Here is a tiny trained network, its code and every weight. The questions are about switching its units off for an input and a class, where a switched-off unit gives its printed mean instead of its output.

import numpy as np


def w(rows, s, z=0):
    codes = np.array(rows[::2]) - 128.0
    scale = np.full(codes.shape[1], s)
    scale[-1] = z or s
    return codes * scale


def norm(h):
    return h / np.sqrt((h * h).mean(-1, keepdims=True) + 1e-5)


def f(y):
    return np.maximum(y, 0)


def log_softmax(a):
    a = a - a.max(-1, keepdims=True)
    return a - np.log(np.exp(a).sum(-1, keepdims=True))


def net(x, mask):
    res = np.array(x, float).reshape(1, 6) / 4 @ E
    u = 0
    for l in range(4):
        y = f(norm(res) @ A[l][:, :-1].T + A[l][:, -1])
        res = res + np.where(mask[u : u + 6], y, B[l][:, -1]) @ B[l][:, :-1]
        u += 6
    return log_softmax(norm(res)[-1] @ U[:, :-1].T + U[:, -1])


A, B = {}, {}
E = w([
[110,18,249,195,150,138,34],'x0',
[60,128,126,88,180,163,146],'x1',
[148,118,93,119,127,156,98],'x2',
[78,172,164,56,32,125,58],'x3',
[132,131,133,132,130,130,130],'x4',
[86,177,109,214,150,128,88],'x5',
],0.0017)
A[0] = w([
[187,140,148,170,75,18,125,7],'0.n0',
[187,75,178,4,153,91,154,35],'0.n1',
[83,168,78,101,144,131,192,225],'0.n2',
[70,110,152,124,159,147,117,102],'0.n3',
[76,190,193,95,70,193,54,94],'0.n4',
[162,93,126,205,214,185,161,184],'0.n5',
],0.0028,0.0019)
B[0] = w([
[237,124,79,173,54,143,88,148],'0.n0',
[106,96,129,233,17,220,206,178],'0.n1',
[190,122,203,101,122,122,66,251],'0.n2',
[175,154,135,117,112,136,139,160],'0.n3',
[96,37,53,108,108,3,171,206],'0.n4',
[88,78,93,50,33,38,92,248],'0.n5',
],0.0029,0.0024)
A[1] = w([
[77,219,99,233,199,112,66,81],'1.n0',
[197,99,165,103,131,155,159,87],'1.n1',
[70,185,92,182,141,50,54,182],'1.n2',
[108,56,167,167,94,116,101,248],'1.n3',
[4,125,146,57,216,170,157,140],'1.n4',
[18,112,145,39,231,204,183,153],'1.n5',
],0.003,0.0018)
B[1] = w([
[126,59,149,125,61,230,242,158],'1.n0',
[60,142,90,160,108,186,151,157],'1.n1',
[156,69,141,55,76,187,210,216],'1.n2',
[153,235,91,65,153,151,138,255],'1.n3',
[234,128,111,193,54,84,89,172],'1.n4',
[253,139,108,215,41,86,79,174],'1.n5',
],0.0032,0.0031)
A[2] = w([
[122,221,122,112,148,96,177,42],'2.n0',
[145,158,144,144,140,135,141,84],'2.n1',
[124,107,232,172,160,119,120,139],'2.n2',
[115,99,231,170,170,116,97,94],'2.n3',
[46,133,94,192,84,165,124,253],'2.n4',
[119,252,104,116,146,117,175,15],'2.n5',
],0.0027,0.00075)
B[2] = w([
[174,160,142,64,179,174,92,232],'2.n0',
[101,118,101,107,123,135,124,139],'2.n1',
[122,240,135,76,159,176,165,198],'2.n2',
[128,255,150,74,195,165,159,197],'2.n3',
[197,76,189,47,87,146,236,216],'2.n4',
[174,159,140,55,170,167,127,254],'2.n5',
],0.0023,0.00059)
A[3] = w([
[121,18,252,126,159,132,37,153],'3.n0',
[162,99,67,133,143,98,68,104],'3.n1',
[197,96,69,149,207,111,214,159],'3.n2',
[202,190,110,27,65,112,164,254],'3.n3',
[127,68,73,180,234,75,178,82],'3.n4',
[131,61,84,182,214,79,183,99],'3.n5',
],0.003,0.0026)
B[3] = w([
[161,221,3,114,169,126,217,146],'3.n0',
[99,102,165,155,141,141,108,139],'3.n1',
[59,171,173,70,57,127,69,160],'3.n2',
[90,93,154,198,216,135,109,254],'3.n3',
[71,119,157,103,94,101,76,134],'3.n4',
[49,128,153,80,68,96,77,136],'3.n5',
],0.0038,0.0079)
U = w([
[166,254,90,71,212,149,154,113],'0',
[111,99,142,151,157,129,112,254],'1',
[109,93,144,153,150,129,116,216],'2',
[60,113,134,52,67,50,85,65],'3',
[136,82,140,123,71,199,225,55],'4',
[219,134,119,207,94,91,89,19],'5',
],0.0075,0.0037)

Each question gives the input, the list of numbers given to net, and the class t.
The units are the neurons (one row each of A and B). Each row of codes is followed by its name. A weight is (code - 128) times the scale printed after its matrix; where a second scale follows, it is the last column's (A, B and U).
mask holds one flag per neuron, layer by layer. A switched-off neuron (its flag False) gives its mean, the last column of its row in B, instead of its output. The means were averaged over made-up inputs and are rounded, as every weight is.
A unit's drop is (log p(t) with every unit on - log p(t) with that unit switched off) / (log p(t) with every unit on - log p(t) with every unit switched off).
The circuit of an input: a set's keep is (log p(t) with only the set's units on - log p(t) with every unit switched off) / (log p(t) with every unit on - log p(t) with every unit switched off). Starting from the 12 units with the biggest drops (on a tie, the unit counted first), units are removed one at a time, each time the one whose removal leaves the highest keep (on an exact tie, the one counted first), for as long as the keep stays at least 0.8.
units of the circuit, in order: the units of the circuit, biggest drop first
unit that matters most: the unit with the biggest drop
top k neurons: the k neurons with the biggest drops, biggest first
k most important neurons of layer l: the k neurons of layer l with the biggest drops, biggest first
input [-1,3,6,-6,-5,7], class 4: units of the circuit, in order : [1.n0; 3.n3]
input [8,6,-5,-4,-3,1], class 0: units of the circuit, in order : [3.n0; 3.n3]
input [3,-5,-4,-7,-6,8], class 4: unit that matters most : 1.n0
input [-3,8,0,5,7,5], class 5: top 4 neurons : [1.n4; 1.n5; 0.n5; 3.n2]
input [7,2,4,3,-7,5], class 0: units of the circuit, in order : [3.n0; 3.n3]
input [5,-7,1,1,1,7], class 4: top 3 neurons : [1.n0; 1.n2; 0.n2]
input [-3,-5,-3,-3,3,5], class 4: top 2 neurons : [1.n0; 1.n2]
input [2,4,0,1,-2,-8], class 4: top 2 neurons : [0.n1; 1.n1]
input [7,6,1,5,7,-8], class 4: top 3 neurons : [0.n1; 0.n2; 3.n0]
input [0,4,-1,1,0,2], class 5: top 4 neurons : [0.n5; 1.n4; 0.n0; 1.n5]
input [-5,-1,-2,-6,5,6], class 3: top 3 neurons : [1.n3; 3.n2; 0.n5]
input [-3,8,-1,-7,6,7], class 5: top 4 neurons : [1.n5; 1.n4; 0.n4; 0.n2]
input [-4,8,-1,-2,0,-5], class 5: units of the circuit, in order : [1.n5; 1.n4]
input [6,2,2,-7,4,4], class 3: unit that matters most : 0.n2
input [-5,-5,-4,-8,3,7], class 3: top 2 neurons : [3.n2; 1.n3]
input [-4,7,4,3,-2,-5], class 5: top 3 neurons : [1.n5; 1.n4; 0.n5]
input [8,1,-2,8,1,-5], class 0: top 2 neurons : [3.n0; 0.n5]
input [6,-5,-4,-4,-4,-8], class 4: units of the circuit, in order : [0.n1; 3.n3; 3.n0]
input [-4,-8,3,6,0,-4], class 5: 2 most important neurons of layer 3 : [3.n2; 3.n3]
input [6,-4,-5,-4,6,0], class 0: unit that matters most : 3.n0
input [8,4,-3,3,5,-7], class 0: top 2 neurons : [3.n0; 1.n2]
input [2,-4,-6,-2,-4,8], class 4: 2 most important neurons of layer 1 : [1.n0; 1.n2]
input [0,8,3,-4,1,-1], class 5: top 3 neurons : [1.n5; 1.n4; 0.n4]
input [-4,3,0,-7,5,7], class 3: units of the circuit, in order : [3.n2; 1.n3; 3.n5]
input [-5,7,3,-5,3,1], class 5: 3 most important neurons of layer 1 : [1.n5; 1.n4; 1.n3]
input [8,1,-7,1,-8,5], class 0: 2 most important neurons of layer 3 : [3.n0; 3.n3]
input [2,5,3,-7,0,-5], class 3: unit that matters most : 3.n2
